Below are the code and all the weights of a small trained network. Each question names an input and a class and asks about switching units off, where a switched-off unit gives its printed mean instead of its output.

import numpy as np


def w(rows, s, z=0):
    codes = np.array(rows[::2]) - 128.0
    scale = np.full(codes.shape[1], s)
    scale[-1] = z or s
    return codes * scale


def norm(h):
    return h / np.sqrt((h * h).mean(-1, keepdims=True) + 1e-5)


def f(y):
    return np.maximum(y, 0)


def log_softmax(a):
    a = a - a.max(-1, keepdims=True)
    return a - np.log(np.exp(a).sum(-1, keepdims=True))


def net(x, mask):
    res = np.array(x, float).reshape(1, 6) / 4 @ E
    u = 0
    for l in range(4):
        y = f(norm(res) @ A[l][:, :-1].T + A[l][:, -1])
        res = res + np.where(mask[u : u + 4], y, B[l][:, -1]) @ B[l][:, :-1]
        u += 4
    return log_softmax(norm(res)[-1] @ U[:, :-1].T + U[:, -1])


A, B = {}, {}
E = w([
[223,167,190,193,47,207],'x0',
[175,63,118,139,114,64],'x1',
[102,110,72,68,55,166],'x2',
[102,43,176,134,160,183],'x3',
[223,111,9,152,210,213],'x4',
[52,123,82,233,78,115],'x5',
],0.012)
A[0] = w([
[41,239,134,150,167,216,25],'L0N0',
[195,42,99,175,89,37,17],'L0N1',
[57,113,88,253,112,129,2],'L0N2',
[126,123,40,183,163,145,166],'L0N3',
],0.028,0.0074)
B[0] = w([
[146,1,111,107,101,65,204],'L0N0',
[125,26,103,91,99,86,192],'L0N1',
[108,212,18,74,64,129,218],'L0N2',
[131,108,107,146,187,188,247],'L0N3',
],0.025,0.015)
A[1] = w([
[210,98,125,221,3,161,111],'L1N0',
[3,148,191,175,40,58,75],'L1N1',
[190,130,163,39,160,130,2],'L1N2',
[38,109,65,110,168,81,206],'L1N3',
],0.029,0.0056)
B[1] = w([
[22,128,165,173,158,118,183],'L1N0',
[233,79,97,134,98,255,175],'L1N1',
[84,201,33,52,101,156,168],'L1N2',
[100,159,203,196,145,83,254],'L1N3',
],0.024,0.023)
A[2] = w([
[211,83,132,95,27,104,2],'L2N0',
[136,223,134,69,101,145,133],'L2N1',
[80,202,252,223,145,126,194],'L2N2',
[155,170,179,14,156,78,138],'L2N3',
],0.025,0.0045)
B[2] = w([
[162,61,31,126,241,151,181],'L2N0',
[152,200,77,226,165,55,185],'L2N1',
[50,186,220,248,98,74,246],'L2N2',
[33,143,9,49,200,77,155],'L2N3',
],0.014,0.013)
A[3] = w([
[107,138,58,223,164,127,234],'L3N0',
[240,145,238,116,101,238,2],'L3N1',
[94,29,170,53,58,53,119],'L3N2',
[220,68,103,87,122,253,44],'L3N3',
],0.022,0.0041)
B[3] = w([
[197,148,239,80,90,151,251],'L3N0',
[125,160,248,230,187,148,145],'L3N1',
[164,148,161,82,212,60,167],'L3N2',
[194,152,178,107,175,91,171],'L3N3',
],0.018,0.025)
U = w([
[218,120,118,157,178,223,77],'0',
[114,10,96,82,137,29,57],'1',
[61,184,193,172,126,119,77],'2',
[123,201,2,88,61,120,135],'3',
[145,172,174,133,128,98,252],'4',
[145,169,176,128,131,86,225],'5',
],0.012,0.0025)

Each question gives the input, the list of numbers given to net, and the class t.
The units are the neurons (one row each of A and B). Each row of codes is followed by its name. A weight is (code - 128) times the scale printed after its matrix; where a second scale follows, it is the last column's (A, B and U).
mask holds one flag per neuron, layer by layer. A switched-off neuron (its flag False) gives its mean, the last column of its row in B, instead of its output. The means were averaged over made-up inputs and are rounded, as every weight is.
A unit's drop is (log p(t) with every unit on - log p(t) with that unit switched off) / (log p(t) with every unit on - log p(t) with every unit switched off).
The circuit of an input: a set's keep is (log p(t) with only the set's units on - log p(t) with every unit switched off) / (log p(t) with every unit on - log p(t) with every unit switched off). Starting from the 12 units with the biggest drops (on a tie, the unit counted first), units are removed one at a time, each time the one whose removal leaves the highest keep (on an exact tie, the one counted first), for as long as the keep stays at least 0.8.
units of the circuit, in order: the units of the circuit, biggest drop first
top k neurons: the k neurons with the biggest drops, biggest first
top k neurons in layer l: the k neurons of layer l with the biggest drops, biggest first
input [-6,7,-4,-4,4,-3], class 1: top 2 neurons => L0N1, L1N0
input [7,-7,4,6,-7,-6], class 0: top 2 neurons => L1N3, L1N1
input [8,5,-5,-8,6,-7], class 2: top 2 neurons => L1N0, L0N2
input [8,8,6,5,-6,1], class 1: top neuron => L0N1
input [6,0,1,1,-1,-7], class 3: top 2 neurons => L1N2, L1N3
input [-2,2,0,-1,-8,8], class 0: top 2 neurons => L1N1, L0N3
input [-2,6,-5,5,-3,6], class 1: top 2 neurons => L0N1, L1N2
input [8,2,7,-5,4,4], class 2: top 2 neurons => L1N0, L1N1
input [-1,4,-1,1,-8,4], class 0: top 3 neurons => L1N1, L0N3, L2N0
input [-8,1,2,-6,4,0], class 2: top 2 neurons => L2N2, L1N3
input [0,2,-3,6,-6,6], class 0: top 2 neurons => L1N1, L0N3
input [-6,-2,7,-3,6,-7], class 3: top 3 neurons in layer 1 => L1N2, L1N0, L1N1
input [3,-8,6,6,-8,-1], class 0: units of the circuit, in order => L1N1, L0N3
input [-7,7,-1,-5,3,8], class 3: units of the circuit, in order => L0N2
input [-3,-7,-3,1,3,-7], class 1: top 2 neurons in layer 0 => L0N0, L0N2
input [8,7,0,0,4,-3], class 2: top 4 neurons => L1N0, L0N0, L1N1, L0N3
input [-8,2,-8,-4,2,-5], class 2: units of the circuit, in order => L1N3, L2N2
input [4,6,-5,6,0,0], class 1: top 4 neurons => L0N1, L1N3, L0N2, L3N0
input [-3,-3,0,-2,-6,-4], class 0: top 2 neurons in layer 0 => L0N3, L0N2
input [6,7,-1,-2,-3,1], class 1: units of the circuit, in order => L0N1
input [8,-8,5,0,-8,-7], class 0: units of the circuit, in order => L1N1, L0N3, L2N0
input [3,-5,1,-1,-8,7], class 0: top 2 neurons in layer 1 => L1N1, L1N2
input [-2,8,0,3,-8,7], class 0: top 3 neurons in layer 1 => L1N1, L1N0, L1N2
input [-1,6,-3,3,-6,7], class 3: top 3 neurons in layer 0 => L0N2, L0N0, L0N3
input [1,7,-6,6,-1,-8], class 3: top 2 neurons in layer 0 => L0N0, L0N3
